What each symbol does to the items:
j196 zo j470
j196 na j630
j728 zo j244
j728 na j425
j352 zo j115
j352 na j550
j366 zo j807
j366 na j889
j536 zo j863
j536 na j938
j949 zo j995
j949 na j119
j372 zo j823
j372 na j119
j511 zo j583
j511 na j836
j823 zo j425
j823 na j504
j938 zo j82
j938 na j728
j741 zo j889
j741 na j229
j111 zo j459
j111 na j470
j969 zo j425
j969 na j300
j903 zo j230
j903 na j823
j751 zo j766
j751 na j741
j550 zo j12
j550 na j913
j846 zo j119
j846 na j916
j777 zo j452
j777 na j452
j766 zo j229
j766 na j486
j459 zo j68
j459 na j754
j135 zo j111
j135 na j196
j887 zo j551
j887 na j777
j551 zo j486
j551 na j779
j533 zo j836
j533 na j459
j822 zo j620
j822 na j822
j836 zo j550
j836 na j68
j106 zo j779
j106 na j779
j220 zo j341
j220 na j106
j889 zo j620
j889 na j83
j650 zo j887
j650 na j220
j230 zo j938
j230 na j372
j83 zo j336
j83 na j650
j779 zo j369
j779 na j863
j369 zo j307
j369 na j751
j341 zo j147
j341 na j82
j425 zo j337
j425 na j836
j486 zo j573
j486 na j650
j470 zo j366
j470 na j366
j244 zo j916
j244 na j337
j995 zo j846
j995 na j244
j719 zo j728
j719 na j969
j916 zo j949
j916 na j719
j504 zo j307
j504 na j300
j174 zo j194
j174 na j533
j620 zo j630
j620 na j336
j337 zo j719
j337 na j425
j115 zo j583
j115 na j12
j573 zo j822
j573 na j887
j119 zo j504
j119 na j949
j300 zo j174
j300 na j352
j82 zo j536
j82 na j903
j147 zo j452
j147 na j536
j583 zo j754
j583 na j511
j229 zo j83
j229 na j573
j754 zo j135
j754 na j300
j452 zo j650
j452 na j822
j630 zo j807
j630 na j630
j12 zo j352
j12 na j533
j807 zo j196
j807 na j620
j307 zo j372
j307 na j846
j336 zo j741
j336 na j766
j68 zo j913
j68 na j135
j194 zo j969
j194 na j459
j872 zo j822
j872 na j369
j913 zo j12
j913 na j111
j863 zo j244
j863 na j372
j710 zo j106
j710 na j147

In the rows, 45 means zero.

The rows follow the links: the fewer symbols apart two items are, the more alike their rows tend to be.

Row, then item:
47	27	46	40	32	63	40	47	47	45	46	21	38	28	42	51	46	48	43	60	47	57	49	34	43	46	46	62	61	31	44	43	43	48	26	46	43	57	45	68	65	45	47	32	51	46	29	33	44	63	44	42	46	57	71	17	49	45	48	33	46	7	47	46	45
item: j229
46	39	52	71	59	60	49	44	48	47	47	29	50	60	36	42	46	29	46	49	45	43	54	69	62	45	46	51	58	57	45	44	33	47	64	26	65	49	46	63	44	49	48	33	21	45	45	52	46	32	43	37	45	50	9	24	41	44	26	53	46	30	55	45	44
item: j969
45	38	55	60	61	53	42	45	38	47	45	37	38	71	22	51	44	38	43	53	46	56	57	58	54	40	45	52	49	66	53	43	31	46	76	27	56	51	46	54	44	49	45	39	32	56	45	33	45	21	47	31	46	50	4	35	51	47	36	33	46	28	55	46	45
item: j174
43	40	33	32	64	47	36	45	27	45	44	43	29	71	42	35	44	54	46	49	46	58	29	31	39	38	46	49	46	66	61	46	64	47	75	47	36	50	44	47	70	45	43	45	56	62	46	27	44	23	46	65	44	48	23	45	60	45	57	24	44	31	31	46	47
item: j511
44	30	45	45	51	24	56	44	61	46	45	62	66	50	67	42	44	45	45	56	46	34	44	52	47	55	45	59	27	50	31	46	46	43	51	58	46	54	46	24	65	45	43	62	42	26	35	70	43	40	45	47	45	55	39	76	29	44	45	74	45	13	45	46	45
item: j995
46	30	43	36	50	20	56	44	61	46	46	64	65	50	65	45	46	49	45	54	47	35	43	44	42	52	46	59	28	50	31	45	48	42	53	63	40	54	47	21	68	45	45	61	51	31	37	69	45	39	45	49	47	56	42	75	28	46	51	71	47	15	43	45	46
item: j846
46	62	34	31	45	66	54	46	47	44	46	29	60	46	60	35	46	49	46	32	44	30	30	28	37	45	45	32	60	46	46	46	64	48	47	66	36	35	48	65	41	44	47	31	57	45	58	65	45	43	45	62	44	33	53	19	44	44	54	64	46	80	32	45	45
item: j903
43	68	44	49	38	41	51	44	30	46	44	57	56	33	29	43	43	47	46	28	45	30	44	48	47	39	45	25	41	36	65	46	46	44	31	49	48	28	45	38	16	47	43	49	42	62	59	59	44	56	43	45	45	28	57	55	62	45	42	60	45	94	47	47	45
item: j147
45	46	30	64	34	32	45	47	32	46	42	59	47	30	52	14	45	33	45	44	45	44	25	67	57	40	46	43	35	32	59	45	69	44	26	28	61	43	48	31	65	48	46	56	29	58	44	47	42	61	45	74	45	45	53	66	59	43	31	45	45	48	27	45	45
item: j452
45	31	50	34	34	64	38	42	50	43	43	19	36	30	45	59	43	53	46	56	49	56	53	26	39	48	46	58	63	33	38	47	38	47	26	50	37	56	44	68	58	43	44	30	55	40	32	34	45	60	42	33	45	55	72	14	42	43	54	32	46	14	52	46	46
item: j741
45	62	34	30	47	65	54	44	46	45	44	31	62	46	63	35	46	52	44	34	44	29	32	26	37	49	46	32	60	47	46	45	64	49	47	68	35	36	46	65	41	43	45	34	59	43	58	66	44	43	46	64	47	34	54	21	43	44	57	68	46	77	34	46	46
item: j230
47	46	47	43	68	38	33	44	38	44	47	53	24	76	34	47	43	47	45	45	47	61	46	45	42	41	47	46	40	71	50	46	43	41	82	31	44	45	45	38	44	46	44	48	49	55	52	18	47	17	42	44	45	45	7	52	48	47	44	16	46	44	47	43	46
item: j754
44	38	33	29	64	42	36	46	30	44	46	45	31	70	42	36	44	54	47	49	48	60	31	30	36	37	45	51	43	67	61	47	65	44	74	47	34	49	44	44	69	42	43	48	58	63	46	28	46	25	43	65	43	49	25	47	57	46	57	24	44	32	33	45	45
item: j583
46	31	47	35	34	66	38	47	51	46	45	18	36	30	50	54	46	48	46	56	44	58	49	32	38	51	47	58	62	31	36	44	40	49	24	46	39	55	48	68	57	42	48	28	53	38	30	31	44	60	46	40	47	55	72	15	42	46	52	29	45	16	48	44	44
item: j336
47	32	57	23	37	35	47	45	45	45	47	52	51	32	27	74	43	58	45	55	48	44	61	26	33	45	47	58	38	35	47	46	25	43	30	68	30	54	43	35	43	43	45	52	65	45	33	50	47	56	44	20	46	54	75	58	49	47	61	53	45	18	58	44	46
item: j369
45	68	39	37	44	65	54	46	42	47	44	32	58	43	47	40	48	48	44	27	44	28	38	33	40	43	46	26	58	43	52	46	55	49	41	61	39	29	46	64	25	43	46	32	54	52	62	61	46	49	44	56	47	30	54	23	49	47	51	65	45	94	38	46	46
item: j82

Each walk starts at a row. The symbols on each line, taken left to right, move it on to the next item.
Each answer is a row, close to the row of the item it stands for.
47	69	42	40	43	61	53	43	39	44	46	38	59	40	43	43	45	49	46	27	45	25	41	37	43	42	45	24	56	42	53	46	51	47	40	60	42	29	46	58	20	46	45	36	49	54	61	64	44	49	45	52	44	28	54	28	53	45	48	66	43	96	43	46	45
zo na zo zo
46	42	48	71	55	64	54	46	50	45	46	23	56	59	47	36	45	30	46	47	45	38	49	68	59	47	45	49	61	56	42	45	41	47	61	31	64	47	45	68	45	49	46	29	24	41	46	58	45	34	46	43	43	48	13	15	40	45	28	60	46	41	49	46	45
zo zo zo zo
46	37	52	68	51	43	62	46	61	46	47	42	72	53	54	43	47	33	43	52	46	29	53	68	58	54	45	52	46	53	33	45	36	44	55	43	60	51	45	46	47	49	46	44	28	28	41	78	47	37	48	37	46	50	19	43	31	44	30	83	47	29	50	46	45
45	49	37	21	48	45	59	45	55	46	45	47	69	50	66	48	45	59	45	43	44	28	35	21	32	50	44	45	46	47	40	46	60	44	50	82	29	43	45	44	53	42	44	46	65	33	48	75	46	41	44	58	45	41	57	48	36	46	64	78	43	50	35	45	45
zo na na
40	34	50	53	66	46	42	47	36	44	42	37	42	78	33	47	46	40	47	54	43	54	48	50	50	42	46	56	49	72	53	46	41	49	83	38	49	55	48	48	57	47	46	43	36	52	43	40	41	16	47	40	42	53	1	41	48	43	42	38	46	20	46	47	45
zo na
44	39	48	49	66	48	36	44	30	46	44	41	29	74	23	49	45	44	45	48	48	59	51	50	49	39	46	51	48	69	58	45	38	47	79	30	48	50	45	47	47	45	45	45	43	60	47	27	45	17	45	39	45	50	6	41	53	46	44	23	45	33	52	47	45
43	38	39	63	26	38	42	46	26	46	45	52	43	17	34	29	47	33	45	51	44	48	39	62	56	37	48	51	40	21	63	46	54	47	12	29	56	50	46	37	60	46	45	52	31	63	34	42	44	71	46	55	45	50	70	56	65	41	33	42	45	33	40	47	43
zo zo na na
44	59	56	36	44	44	61	45	45	46	45	51	72	42	33	66	44	50	46	36	44	23	57	36	40	45	45	33	43	42	49	46	31	45	43	71	39	36	45	42	16	43	44	48	52	45	54	78	45	47	45	27	44	36	55	49	46	43	52	83	46	71	56	46	45
na zo zo zo
46	41	53	74	53	61	54	46	52	44	46	27	58	56	46	39	46	30	47	47	44	35	54	73	62	50	43	49	59	53	38	45	36	50	57	29	67	47	45	62	43	51	45	33	20	38	44	64	45	36	45	39	44	50	14	23	38	45	24	64	44	35	52	46	45
45	33	40	32	49	26	57	44	59	44	45	63	63	52	68	44	46	53	44	54	47	36	37	37	39	53	46	57	31	49	34	47	55	44	52	69	37	54	44	23	67	43	45	60	55	31	38	69	44	41	45	51	45	55	47	72	32	46	54	70	44	19	39	45	44
na na zo zo
45	34	44	22	45	29	57	46	57	42	47	58	63	47	59	57	46	57	47	54	45	35	43	25	31	51	43	56	33	46	37	46	48	44	48	79	29	54	46	29	60	44	45	57	66	33	36	69	46	44	46	45	43	53	59	67	34	46	62	70	44	20	43	45	45
zo na na
44	32	41	40	49	21	57	47	59	46	44	63	64	52	68	43	46	45	43	56	46	36	41	44	43	52	46	59	28	50	31	43	51	43	51	62	40	56	46	22	68	45	46	62	49	29	36	68	46	40	45	52	45	55	42	76	28	45	47	71	45	16	42	45	45
45	49	47	68	52	67	57	47	53	45	45	25	65	53	51	35	45	33	44	43	47	30	47	66	58	50	44	43	61	55	42	45	43	49	56	36	62	43	46	68	38	50	48	29	25	36	48	68	45	35	47	46	44	42	19	14	38	46	29	70	44	49	47	45	44
na zo zo
46	39	51	76	52	58	57	44	56	45	47	31	59	56	47	39	43	30	45	51	48	36	54	73	62	51	45	52	55	53	38	46	34	47	59	31	66	51	45	59	46	51	44	34	22	35	42	64	47	35	45	36	44	50	11	27	34	45	24	66	45	31	53	44	46
zo zo zo
46	29	47	57	53	31	61	46	63	45	47	54	68	53	61	43	45	37	45	58	48	31	47	58	53	55	46	59	35	52	30	44	42	43	54	50	53	54	46	32	63	47	46	56	36	27	36	74	46	36	43	45	46	57	27	62	28	46	36	76	45	14	47	45	45
47	30	54	29	35	58	43	45	47	44	44	27	40	30	34	65	45	54	46	58	48	55	58	26	35	45	44	59	55	35	43	45	30	49	29	56	34	57	45	63	54	44	46	36	59	43	30	41	44	59	45	28	46	57	73	25	48	46	57	40	44	10	57	48	44
zo zo na na
46	36	35	62	31	32	44	47	30	43	45	56	44	24	41	20	47	35	46	51	44	50	31	66	55	38	46	55	34	28	62	48	61	42	22	29	59	51	47	34	68	47	45	54	31	61	35	42	48	65	47	63	46	51	58	62	65	47	33	43	45	27	34	43	44
na zo zo na
43	59	57	46	35	38	50	45	28	46	44	58	53	32	10	63	46	45	45	34	44	36	61	49	46	38	46	32	37	34	63	43	27	46	28	50	45	38	45	34	13	45	47	53	44	62	54	54	45	58	47	25	46	34	62	59	62	46	46	53	46	76	59	45	45
44	52	33	33	51	61	61	47	53	43	45	29	67	55	69	35	45	52	48	41	44	27	31	29	38	52	43	40	59	52	39	46	63	45	56	71	35	43	44	63	53	43	45	34	57	36	51	76	47	35	45	63	45	39	41	23	37	46	52	77	43	57	34	46	47
zo na
48	40	43	47	67	54	37	47	31	45	46	35	32	75	32	42	48	42	48	50	45	57	43	48	46	38	46	49	52	72	57	47	47	44	83	32	50	49	49	52	53	47	46	38	45	59	49	29	45	16	45	49	45	49	4	34	55	45	43	27	44	33	43	44	46
na na zo zo
48	47	56	54	65	42	34	45	40	45	46	50	26	72	24	53	44	40	45	44	47	59	57	56	49	39	47	43	45	67	48	45	29	44	76	24	53	44	45	43	34	47	45	45	40	52	51	22	49	21	45	31	47	44	7	49	47	47	37	20	45	50	56	44	46
46	25	51	36	34	60	43	46	46	47	45	21	37	28	39	58	45	51	45	61	47	55	51	31	41	45	44	61	62	33	45	45	38	50	27	49	37	58	47	65	61	43	43	30	54	45	29	35	45	60	45	36	46	59	73	19	48	46	53	36	46	8	52	46	45
zo na na zo
47	36	53	53	29	28	46	46	29	45	46	59	46	23	14	52	46	42	43	52	45	45	57	56	50	35	44	55	33	28	65	43	33	42	19	39	52	52	44	30	46	46	46	57	39	63	34	46	45	67	45	32	49	53	67	65	66	47	41	46	47	24	55	43	44
zo na na zo
46	70	45	40	39	50	52	45	32	43	45	49	57	38	29	50	47	46	45	24	43	30	49	43	44	39	45	23	45	35	60	45	43	45	35	55	44	29	47	48	13	44	45	45	48	62	61	59	46	55	46	42	44	28	59	43	59	46	48	61	44	97	46	46	45
44	50	38	48	32	50	32	46	66	44	44	40	24	27	79	34	46	43	45	42	44	59	37	47	48	55	44	40	49	29	18	46	56	47	23	30	47	43	45	50	51	47	46	41	43	23	44	17	43	62	46	56	45	42	69	40	27	44	43	15	44	53	37	46	46
na zo zo na
45	33	47	40	31	63	37	47	49	45	46	22	34	25	46	50	47	47	45	55	45	59	48	37	41	45	46	57	62	29	39	45	43	48	21	42	42	56	45	66	60	46	46	30	50	43	31	30	45	65	46	42	48	57	74	16	46	45	47	30	46	14	48	44	45
zo zo na na
44	27	36	56	29	43	44	47	34	45	46	40	39	23	49	27	46	41	46	59	46	54	33	55	51	41	45	60	46	28	53	46	60	47	18	34	52	58	46	46	79	47	44	47	36	55	27	37	43	67	45	62	44	58	67	45	56	43	37	36	46	9	38	45	48
